(in the rows, 128 means zero)
Each row has a class, written after it.
[ 64 128 161  79  94 126 144 120 122 163 167 114 140 130 106 168 126 129
 131  89 180 106 136 100 128  81 136 147 129 183  97 175 110 139 152 116
 209 149 147 104 155] : Zaze
[ 95  99 137  76  85 105 121 111 148 146 149 104 137 163 108 149 145 124
 137 107 175 106 163  95  80 114 118 146 100 180 104 176 111 151 159 106
 161 124 167 123 130] : lelu
[ 63 132 165  80  96 114 132 110 139 171 171 121 139 117 109 158 157 144
 132  87 187 107 135  93 117  85 149 145 127 171  95 183 115 144 151 132
 215 148 163 112 159] : Lomar
[ 88 100 146  79  89  97 133 115 142 152 152  98 139 160 100 149 139 126
 139 102 171 103 156  99  79 109 125 146 100 182  95 180 115 151 156 107
 163 128 161 125 131] : lelu
[ 62 137 172  83  89 106 149 104 137 168 175 116 146 135 113 169 127 127
 126  96 180 100 145 104 131  79 120 156 103 168  96 180 114 144 157 119
 205 143 146 114 159] : Fof
[140 160 119  96 137 140 141  71 118 176 165 110 112 111 121 126 110 142
 167  78 142  85  94  91 151  84 121 115 149  72 121 106 119  93 145 139
 100 113 117 123 106] : livan
[124 169 107 105 129 134 153  78 112 175 162 113 124 110 121 129 100 137
 161  79 150  88  81  86 143  67 131 121 148  69 124 100 118 100 140 142
  92 133 123  96 108] : teno
[ 63 143 166  89  91 105 134 118 122 167 163 118 148 119 112 166 129 133
 138  93 173  92 136  99 130  80 130 144 109 166  86 190 114 151 159 121
 209 148 139 120 156] : lelu
[151 133 105  95 130 151 183  72  94 197 172 120 138  97 115  95 103 117
 156  61 154 116  97  91 135  27 151 126 152  86 128  96  87  96 159 127
 110 142 122 144  98] : Suf
[ 98 105 138  86  87 119 109  99 151 144 148  99 146 157 112 147 156 127
 134 100 183 113 163  94  88 118 109 147 114 178 119 181 118 150 161 116
 173 124 170 118 134] : Suf
[151 134 118  93 121 148 190  76  98 205 162 120 138 102 120  98 102 122
 158  72 151 111 107  94 128  22 156 130 151  89 115  99  88  95 165 121
  99 153 126 137  87] : vasup
[ 79  97 161  96  78  84 149 125 146 158 139 129 150 151 114 140 107 133
 131 137 122  92 134 102  78 117 163 142 120 160 104 170 108 149 143 104
 149 173 138 101 117] : lelu
[ 78 105 154  90  85 105 130 130 147 165 144 110 142 147 112 145 115 128
 119 123 147 100 145  99  92 113 144 140 129 178 114 163 109 144 140 115
 156 160 145  96 116] : muzuk
[ 87 111 184  84  80 108 133 108 162 151 143 132 144 153 116 150 110 123
 120 138 149  95 144 101  99 115 135 140 139 173 113 148 109 144 139 112
 156 170 150  84 125] : Fof
[165 167 141  88 131 146 170  67 112 152 157 122  99 106 105 105  95 108
 173  71 159 111  98  79 148  64 149 115 145 119 102  99 119 106 123 129
  96 147 113 144  99] : Fof
[ 83 124 160  86  86 109 135 120 142 161 141 138 148 141 104 146 106 129
 124 123 141 100 131  97 101 114 143 142 130 167 106 152 111 144 139 104
 151 165 141  92 129] : lelu
[151 162 136  96 128 138 175  63 117 150 158 125 109  97 109 100  98 124
 176  85 151 105  86  80 131  60 157 115 144 109 107 107 116 112 126 131
 103 150 112 143  92] : Futis
[135 136 105 100 136 144 185  83  93 209 193 103 129  98 124 102  83 110
 147  44 154 111  90  92 138  40 143 133 133  91 135  92  73 103 152 124
 101 141 115 131 103] : teno
[ 94  98 131  85  84 119 115 107 147 145 144  90 138 164 108 146 143 126
 143 102 166 109 155 103  92 118 109 148 106 175 121 171 115 147 153 101
 156 130 163 106 133] : Zaze
[ 89 103 144  75  86 110 119  92 156 143 141  97 143 157 107 142 156 127
 142 105 179  99 160  89  76 113 118 144 111 176 115 182 113 150 154 108
 165 131 165 108 127] : tupod
[ 78 108 160  89  82 109 136 110 149 144 138 133 146 157 116 145 116 136
 129 137 150  98 145  95  95 108 150 142 144 176 112 154 118 141 149 112
 160 168 146  81 118] : zude
[ 86 112 167  93  80 106 134 107 153 163 140 134 144 146 114 142 104 123
 126 132 130  99 144  99  96 115 150 148 125 167 112 165 106 141 134 100
 146 175 136 100 115] : vasup
[ 85 109 184  94  87 114 133 105 154 162 140 118 153 150 114 141 113 128
 126 120 142  84 138  94  92 110 137 146 128 154 122 165 106 149 134 107
 153 158 133  92 126] : tupod
[ 91 101 157  90  80 107 129 110 151 144 141 136 143 154 114 149 119 135
 137 139 141  94 139  97  86 112 153 144 136 169 115 159 117 144 143 111
 157 173 149  95 118] : zude
[138 160 120  97 133 140 148  69 131 179 167 120 121 112 118 133  99 152
 165  81 145  84  81  86 142  76 136 121 161  63 126 112 116  97 140 140
  92 119 118 113 109] : vasup
[154 137 115 105 130 151 185  79  94 206 167 114 143 102 124 101  98 113
 158  55 153 116  96  91 127  22 154 126 149  80 122 103  94 102 164 124
 107 153 115 141  97] : Suf
[155 162 144 102 127 135 169  67 108 171 157 112  99  99 117  97  82 110
 177  71 141 103  90  78 129  64 147 117 137 105 107  99 113 111 122 117
  93 153 104 153  85] : Zaze
[ 88  87 134  79  83 114 127 107 148 139 144  95 142 169  96 146 142 142
 148  95 157 105 165  99  96 110 126 149 105 180 105 184 117 148 152 104
 158 128 151 120 134] : vasup
[148 131 112  98 128 144 186  86  99 215 172 102 146  93 121  99  90 123
 152  50 150 105  85  85 125  30 158 126 149  82 127 102  85 110 162 126
 109 138 112 158 100] : Lomar
[148 133 117  86 132 130 177  74  97 229 171  96 142 107 125  97  79 105
 155  57 148 111  98  93 129  33 134 121 141  87 127 105  76 102 162 127
 102 141 113 162  97] : Fof
[145 130 104  99 132 152 181  84 100 213 173  99 141 109 125  93 102 121
 158  60 162 107  97  94 127  27 152 129 150  85 131 103  91 100 164 127
 110 139 119 141  99] : muzuk
[148 130 122  94 127 150 187  84 108 212 176 124 150 101 125  94  93 123
 152  63 142 109  82  89 130  29 166 135 152  76 136 109  84 109 154 131
 113 152 104 143 102] : Lomar
[ 89 104 145  84  85 103 118 111 147 142 147  99 143 156 104 153 137 128
 142 107 169 102 157 100  91 117 114 147 102 171 102 193 115 152 153 109
 161 131 155 109 137] : lelu
[ 63 132 162  90  93 125 142 104 122 169 171 119 144 121 112 161 126 128
 128  82 187 109 143  94 124  80 129 150 125 168  95 181 109 139 159 119
 212 150 149 109 152] : Suf
[148 171 147 103 132 134 168  74 111 156 158 117 107  92 114 100  93 121
 171  68 154 106  87  84 148  69 150 113 135 119 103 114 118 119 125 127
  99 146 107 143  93] : vasup
[ 68 144 159  87  98 113 130 109 118 180 152 109 147 123 111 164 128 135
 143  92 188 103 131  95 125  85 126 141 124 172  91 179 125 144 159 126
 209 142 144 117 150] : zude
[139 128 115 101 128 143 183  86  92 226 184  97 143 101 129  94  87 118
 144  56 157 108  91  92 126  22 149 132 148  86 129  99  85 105 166 129
 114 143 115 140  93] : muzuk
[151 163 138 105 129 143 178  75 105 158 172 116 103  97 119  98  73 114
 166  73 149 110  83  81 133  70 137 122 141 107 116  92 108 108 123 122
  92 148 111 137  91] : Zaze
[143 130 100  96 136 149 179  85 100 202 177 107 140 101 113  90  90 124
 153  52 164 116  95  98 130  25 149 127 145  96 135 100  76  99 160 128
 112 131 115 148 106] : Futis
[145 141 119 104 130 144 181  87  98 213 187 112 134  90 118 101  86 121
 150  63 154 100  87  96 128  33 147 132 147  79 129  96  86  97 153 128
 101 146 120 138 100] : muzuk
[145 124 104  96 141 149 195  81  87 204 172 106 132 102 114  89  84 118
 161  47 154 116  85  95 136  40 162 123 146  91 127 101  81 100 149 120
  90 146 115 145 103] : teno
[143 155 107  98 130 139 137  65 115 173 160 108 116 118 129 140 108 149
 172  87 156  88  94  82 156  71 117 111 154  63 119 108 116  97 147 149
 102 109 124 115 111] : zude
[ 78 101 159  80  87 105 128 108 146 157 129 119 156 160 113 145 122 131
 134 134 147 100 146  88 102 109 144 137 145 181 110 156 114 146 153 116
 164 159 137  91 123] : zude
[ 89  99 146  85  89 111 128 102 153 137 151  84 138 160 101 149 134 127
 143  97 180  95 156  92  87 119 112 150 102 179 116 181 110 147 150 108
 155 121 159 113 134] : teno
[127 145 118 113 128 134 160  85 110 181 165  99 119 120 125 115  94 151
 161  73 146  81  88  92 141  68 132 120 148  66 118  99 118  98 151 137
  93 118 113 112 102] : livan
[ 97  96 144  81  87 108 115 107 154 138 154  89 134 158 105 163 136 126
 138 100 159  95 157  94  89 126 103 144  88 172 114 193 103 150 141 109
 156 123 153 122 134] : tupod
[ 82 115 178  88  90 114 141 122 155 161 136 129 152 140 111 146 111 139
 127 124 146  94 122 101  97 112 151 139 140 169 120 165 112 150 135 108
 154 168 142  88 120] : vasup
[150 133 119  99 134 148 193  73  92 201 173 113 135 103 121  99  94 118
 158  55 155 109  92  89 133  32 161 129 144  85 125  99  86 102 150 123
 100 150 120 139 102] : teno
[160 167 132  96 140 154 173  91 104 163 165 119 107 104 108  93  96 115
 168  59 160 113  82  85 138  65 154 117 141 126 112 102 116 118 124 131
 101 142 112 144  95] : lelu
[133 154 111 102 131 138 151  74 116 168 161 113 116 108 107 130 102 147
 164  72 144  92  85  89 145  65 129 113 147  62 112 103 126  92 127 136
  90 125 118 108 109] : tupod
[141 161 125 109 125 134 145  70 110 174 176 110 113  99 121 127  86 139
 163  75 141  77  83  94 149  80 119 118 141  62 119 100 106  96 139 132
  90 125 118 110 106] : livan
[159 180 156 103 141 150 173  69 116 146 165 125 112  88 118 100 104 108
 167  71 164 109  84  73 147  65 149 120 141 124 121 104 120 121 120 133
 100 163 116 137  96] : teno
[ 65 135 161  85  97 110 136 105 124 156 166 121 138 125 111 171 131 142
 134  94 188 103 142  95 131  77 138 140 128 180  86 175 116 143 159 126
 209 151 152 112 154] : zude
[ 64 146 180  81  96 116 141 107 129 170 178 126 144 127 114 162 123 139
 128  92 180  90 133 103 123  90 134 151 120 171 100 182 105 142 154 121
 204 148 147 107 155] : livan
[130 159 105 101 132 132 141  78 109 189 165  97 122 116 121 121  93 145
 158  65 147  86  96  91 146  61 130 116 152  68 121 107 104  97 152 139
  90 117 112 114 105] : livan
[ 57 135 157  79  94 115 134 109 129 178 162 125 148 127 104 158 135 138
 128  95 183 112 143 103 125  72 133 151 121 173  91 181 114 140 157 128
 211 144 143 116 155] : Futis
[152 148 108  96 135 158 187  81  84 211 171 118 136  93 125  91  98 107
 151  52 157 121  91  93 139  29 153 126 149  93 133  96  80 101 159 129
 117 143 117 144  96] : Suf
[ 83  94 131  95  89  95 118 108 140 144 152  96 142 164 118 146 126 132
 136  97 174 107 163  90  91 110 115 148  95 171 118 184 108 148 161 107
 163 131 153 114 133] : zude
[160 156 134  94 129 143 177  74 110 152 153 118 104 103 115  94 102 120
 176  73 150 114  84  86 135  60 160 111 144 119 112 101 119 116 126 123
 100 153 115 144  87] : Zaze
[152 156 123  98 136 149 173  78 115 152 168 116 106  95 108  94  89 129
 167  51 150 111  76  82 137  75 158 114 143 110 120 107 113 118 119 126
  95 146 112 145  98] : Lomar
[150 138  96  81 131 163 187  80 105 220 173 124 143 114 119  87 105 131
 147  54 167 128  91  95 128  28 166 136 154 103 138  97  79  99 162 124
 113 137 127 134 103] : vasup
[ 79 104 149  82  85 116 133 114 148 148 145 141 144 151 108 133 119 136
 123 123 149 107 140  90  98 107 155 144 136 176 123 157 109 141 137 113
 163 162 146  97 124] : Futis
[ 50 135 173  97  93  91 141 118 127 175 181 117 140 105 109 166 100 143
 119  80 167  91 116 103 109  85 143 142 119 153  91 184 113 145 145 119
 200 152 144 121 150] : Lomar
[144 162 103 101 131 154 140  77 121 169 156 115 116 111 118 127 111 143
 168  70 147  95  88  88 145  72 127 111 160  68 124  98 119  96 151 141
 101 116 119 116 110] : Suf
[127 153  97  95 134 136 141  79 119 187 163 102 117 111 116 121 105 142
 164  75 148  94  86  81 142  66 129 116 156  71 125 101 106 102 146 148
  99 112 113 115 108] : Futis
[ 84  99 157  82  88  93 131 101 150 158 154  89 141 165 108 148 115 123
 134 101 168 103 155  92  79 120 114 147 108 166 112 179 110 144 149 105
 152 128 157 111 133] : Fof
[ 68 100 162  85  84 100 141 104 148 166 142 119 151 148 111 131 109 128
 126 127 152  96 137  96  84 100 147 144 139 164 111 163 106 143 156 109
 161 155 136  97 118] : Futis
[132 148 108  99 128 140 146  71 122 179 158 104 116 113 120 121 104 147
 175  79 143  82  89  91 151  79 127 113 157  68 119 108 113  99 146 140
  89 115 114 117 104] : vasup
[ 57 128 163  81  95 111 131 108 141 166 166 125 146 130 108 152 134 148
 128  95 174 100 134 103 123  88 132 150 118 168 110 189 112 150 151 128
 204 142 143 112 153] : Futis
[146 133 111  97 131 145 199  94  89 210 178 113 138 102 117  94  80 120
 150  52 154 113  81  94 127  17 157 128 140  89 119  90  82 102 162 118
 108 145 115 138  98] : lelu
[138 170 118  95 134 141 138  70 122 187 170 121 117 104 127 129  98 134
 163  79 145  86  80  83 154  77 126 117 151  69 128 111 107  95 143 140
 100 120 116 117 108] : vasup
[139 155 112 102 139 142 138  76 115 187 152 106 123 113 118 113 103 146
 168  77 149  91  81  93 148  78 130 112 160  65 125 110 122  95 141 140
  90 123 116 116 107] : livan
[ 78 103 182 106  77  94 145 128 150 149 145 116 145 146 118 145 103 122
 125 122 135  90 140  89  85 110 151 146 114 167 112 158 106 147 140 104
 147 171 129  85 115] : teno
[146 133 120  92 130 141 194  78 102 206 182 117 138 106 121 103  74 120
 146  54 149 116  84  95 130  35 146 131 143  84 133  90  78 104 154 119
 106 149 115 129 107] : Fof
[ 96 105 143  87  79 115 118  99 150 137 140 103 147 161 110 155 158 119
 142 113 167 106 170  92  91 106 117 149 106 171 110 180 116 145 158 111
 171 137 159 103 131] : Suf
[138 154 100 102 132 143 136  74 114 174 161 116 113 115 123 127 102 140
 168  79 149  90  89  88 153  78 126 115 158  64 126  96 112  89 141 140
  97 117 121 113 117] : Zaze
[135 158 130 120 129 129 139  76 115 178 175 108 110  98 125 130  97 133
 164  73 141  83  85  84 147  79 108 118 138  50 117  99 114 101 139 146
  93 113 112 119 109] : Suf
[134 150 107  94 139 135 152  73 113 176 161 103 112 107 117 127  93 132
 174  80 136  90  75  88 149  84 124 110 154  71 125 102 113  94 137 133
  96 121 114 120 106] : Zaze
[162 148 129 110 129 142 165  86 122 153 164 109 104 104 110  90 105 133
 174  67 155 101  93  83 123  69 159 115 138 120 118 103 123 115 121 133
  97 148 121 158  88] : muzuk
[127 145 118 105 137 131 147  84 119 199 172 100 125  99 126 111  91 131
 157  62 137  88  74  83 140  71 131 116 152  59 132 103 106 104 150 137
  96 120 105 126 106] : Lomar
[ 71 142 187  85  91 113 129  92 131 158 165 129 143 128 117 169 139 133
 138 113 190  95 143  92 134  77 120 150 122 166  89 181 128 145 155 131
 210 149 151 107 151] : zude
[156 132 110  92 132 167 190 100  98 197 160 122 149 102 118 105 109 118
 150  58 148 124  91  90 140  22 167 131 152 100 130  99  91 107 153 128
 125 162 112 133 104] : Lomar
[155 139 113  92 140 151 179  67  94 206 174 120 138 101 120 102  86 132
 161  61 157 112  81  90 133  35 149 128 160  84 131 101  90 103 155 132
 111 145 120 147 104] : zude
[152 141  99  87 140 151 174  72  85 209 164 105 134 104 124  89  94 112
 160  55 162 123  92  93 140  33 139 119 146 102 131  91  78 105 166 124
 108 139 119 137  97] : zude
[159 168 126  91 135 153 166  68 113 142 155 132 105 103 112  98 106 121
 177  74 161 117  87  77 148  66 160 113 154 122 115 103 127 110 119 128
 103 156 119 144  99] : Zaze
[100 100 142  81  84 117 117 102 159 149 137  95 152 164 105 147 150 131
 145 115 167  96 161  99  88 115 119 152 109 174 122 191 118 150 152 109
 166 139 158 113 131] : muzuk
[159 166 129  87 135 153 171  75 120 152 158 127 105 102 103  95 102 130
 175  67 155 111  88  84 142  71 154 116 143 134 115 105 117 117 119 129
  98 148 118 154  92] : vasup
[ 85 100 159  84  77 111 132 111 161 154 131 127 149 160 108 149 124 136
 140 140 140  90 145  98  95 121 153 144 135 168 110 175 115 142 138 108
 148 161 142  96 121] : vasup
[ 96 105 135  92  85 109 122  96 150 141 144 104 144 157 113 146 137 125
 140 104 172 108 169  94  88 122 121 146 111 168 116 194 111 143 152 111
 156 133 155 120 127] : Suf
[ 64 145 167  87  95 112 143 118 132 165 173 119 145 119 110 176 137 140
 130  88 181 102 136 106 131  83 137 148 107 184  92 189 110 147 151 125
 213 148 149 111 156] : vasup
